M = 5179	9295	3625	6240	3203	5018	7426	5698	4970	6757	9249	3200
Find the entry just right of 5018.
7426
Find the entry just left of 7426.
5018
The entry just left of 9295 -> 5179
Find the entry just left of 3625.
9295
Find the entry just left of 9249.
6757

x = array([ 55.3, -28.6,  16.8,  15.9,   4.5,  39.0,  13.6])
Find the first entry from the left.
Answer: 55.3
The first entry from the right -> 13.6
Find the second entry.
Answer: -28.6
The second entry from the right is 39.0
The fifth entry -> 4.5
Find the centre entry.
Answer: 15.9

Questions about the grid below.
1) Which number is the smallest entry in the last column?
2) Which number is the entry in the top-left corner?
3) Which number is the bottom-left entry?
4) Which number is the entry in the top-right corner?
5) Which number is the third-last entry, reading row by row?
6) Which number is the entry just right of 0.199?
7) Which number is the last entry, reading row by row?
8) Which number is the 3rd largest entry?
[[-0.167, 0.217, 0.160, 0.149],
 [-0.139, 0.199, -0.110, -0.161],
 [0.131, -0.130, -0.187, -0.168],
 [0.157, -0.052, 0.140, 0.146]]
1) -0.168
2) -0.167
3) 0.157
4) 0.149
5) -0.052
6) -0.110
7) 0.146
8) 0.160

A =
array([[  1.5,   4.3,   0.5,   0.8,   0.6,  -0.5,   1.3,   5.9,   0.1,
         -0.3,  -3.7,   2.0,   1.2],
       [  4.7,  53.4,   0.7,   1.3,   4.2,  -1.3,   2.7, -13.6,   2.9,
          2.9,   7.6,   4.5,   0.2],
       [-59.4,  -0.7,  43.0, -40.8,  36.7,  60.2, -63.8,  -1.8,  60.5,
         59.6,  -4.2, -45.6,  41.8],
       [  0.0,  -6.9,   0.8,   0.2,  -0.1,   1.6,   0.4,  11.1,   0.4,
          0.8,  -8.7,   1.1,   3.3],
       [  2.0,  -0.6,   0.9,   1.4,   0.9,   0.9,   2.4,  16.9,   0.6,
          0.0, -12.1,   3.8,   3.8],
       [  0.8,  -1.5,  -0.5,   0.8,  -0.8,  -1.0,   0.9,   0.0,  -0.8,
         -0.8,   0.9,   0.2,  -0.8],
       [  3.4,   0.6,   3.8,   1.6,   3.6,   3.8,   3.2,  24.9,   3.5,
          2.7, -16.2,   4.1,   7.8],
       [ -4.8,  -9.4,  -1.9,  -1.8,  -4.3,  -1.7,  -4.3,  -3.9,  -3.4,
         -0.1,  -1.5,  -2.2,  -0.7]])
The 3rd smallest entry?
Answer: -45.6
The 1st entry in reading order: 1.5
The third largest entry: 59.6
The entry just right of -1.0?
Answer: 0.9
The entry just left of the smallest entry: 60.2
The entry just right of 16.9?
Answer: 0.6
The entry just left of -1.9: -9.4
The entry just right of the smallest entry -> -1.8
The second smallest entry -> -59.4
The entry just left of 7.6 is 2.9
The 4th entry in reading order is 0.8
The fifth entry in reading order?
Answer: 0.6

[[15.2, -5.6, 39.8, 20.9, -66.7, 21.2, 19.8], [-6.5, 35.5, 44.8, 64.7, -1.5, -20.1, -25.0], [-27.4, -54.7, -43.5, -50.6, -13.4, 33.1, 29.2], [-3.8, 2.5, -42.1, -52.3, -28.1, -56.7, -13.8], [37.8, -5.2, 59.8, 37.0, -18.0, -1.4, 16.6], [24.2, 44.1, 67.3, 40.2, -32.2, -67.7, -42.9]]
The entry just right of the smallest entry is -42.9
What is the entry just left of 16.6? -1.4
The entry just right of 40.2: -32.2
What is the entry just right of -5.2? 59.8
The entry just right of 59.8 -> 37.0
What is the entry just right of the largest entry? 40.2
The entry just left of 21.2: -66.7
What is the smallest entry? -67.7
What is the entry just left of the largest entry? 44.1
What is the entry just left of -52.3? -42.1
What is the entry just left of 35.5? -6.5
What is the entry just right of 39.8? 20.9

Questions about the grid below. Rows and columns are numbered from 1.
1) What is the bottom-left entry?
2) What is the entry at row 2, column 1?
3) What is the entry in the bottom-right corner?
4) What is the entry at row 1, column 1?
5) What is the entry just left of the smallest entry?
6) What is the entry at row 3, column 1?
[[-19  22   1  10  12  10 -16  16   9  -2  17]
 [ -7  25   4   0  21   5 -12  10  20  12  11]
 [ 12 -12   5  17 -10   3  16   0 -13  -7   1]
 [-15  -6  -1  38 -18   9  -1  14 -26 -30  16]
 [  6  21   7 -11  24   3  -4   4  26  22   4]
 [-13  35   4  -2  29   6 -21  14  26  14  15]
 [ 31 -20   8   8  -9  -3  29  -9  -9   3  -9]
 [ 28   9  10 -19  22  -3  13  -7  27  32  -8]
 [-28  34   1  13  19  10 -28  21  14  -2  23]
 [-25  11  -1  31  -4  11 -15  19 -12 -22  22]
 [ 29  -5   9  -6   7  -3  20  -8  10  18  -9]
 [-13  10   2  21   1   7  -8  13  -5 -12  15]
 [ -5  -7   1  29 -13   7   4   9 -19 -20  11]
 [ 14 -23   4  27 -22   2  22  -1 -26 -18   0]
 [ 12  25   8 -20  31   1  -3   1  34  32   1]
 [ 42 -14  11 -10   4  -6  31 -14   8  22 -15]]
1) 42
2) -7
3) -15
4) -19
5) -26
6) 12

Read these off the table that follows.
1) Give the entry just left of 10.6.
2) Give the entry just right of -11.1.
array([[-67.6, -27.3,   1.4, -37.9,  33.4,  -5.0, -20.3,  11.4, -12.5,
        -19.1],
       [ -9.5,  14.0,  -1.0, -20.3,  36.0,  -4.6,  57.4,  48.7, -14.6,
          3.5],
       [  7.0,  26.3,  22.7, -18.2, -16.2,  58.1,  36.1,  30.8, -42.7,
        -11.4],
       [ 53.9,  17.8, -10.2, -26.8, -35.5,  23.1,  31.7,  15.3,  27.3,
         27.6],
       [-11.4, -30.5,  25.3, -22.1,  12.5, -35.4, -48.7, -15.1, -42.3,
         -4.4],
       [  1.5,   7.4,  -6.1, -45.2,  39.6,  22.9, -52.9, -21.9,  41.5,
         -2.6],
       [-53.0,  24.9,  -3.4, -20.5,  10.6,  49.2,  10.4,  47.1, -10.2,
          8.1],
       [-64.7,  -3.0, -25.5, -10.6,  12.6,  33.9, -11.1,  42.4, -21.6,
         19.7],
       [ 16.0,  45.0,  11.8,  11.2, -23.4,  27.4,  -0.8,  -9.4,   9.0,
        -55.6]])
1) -20.5
2) 42.4
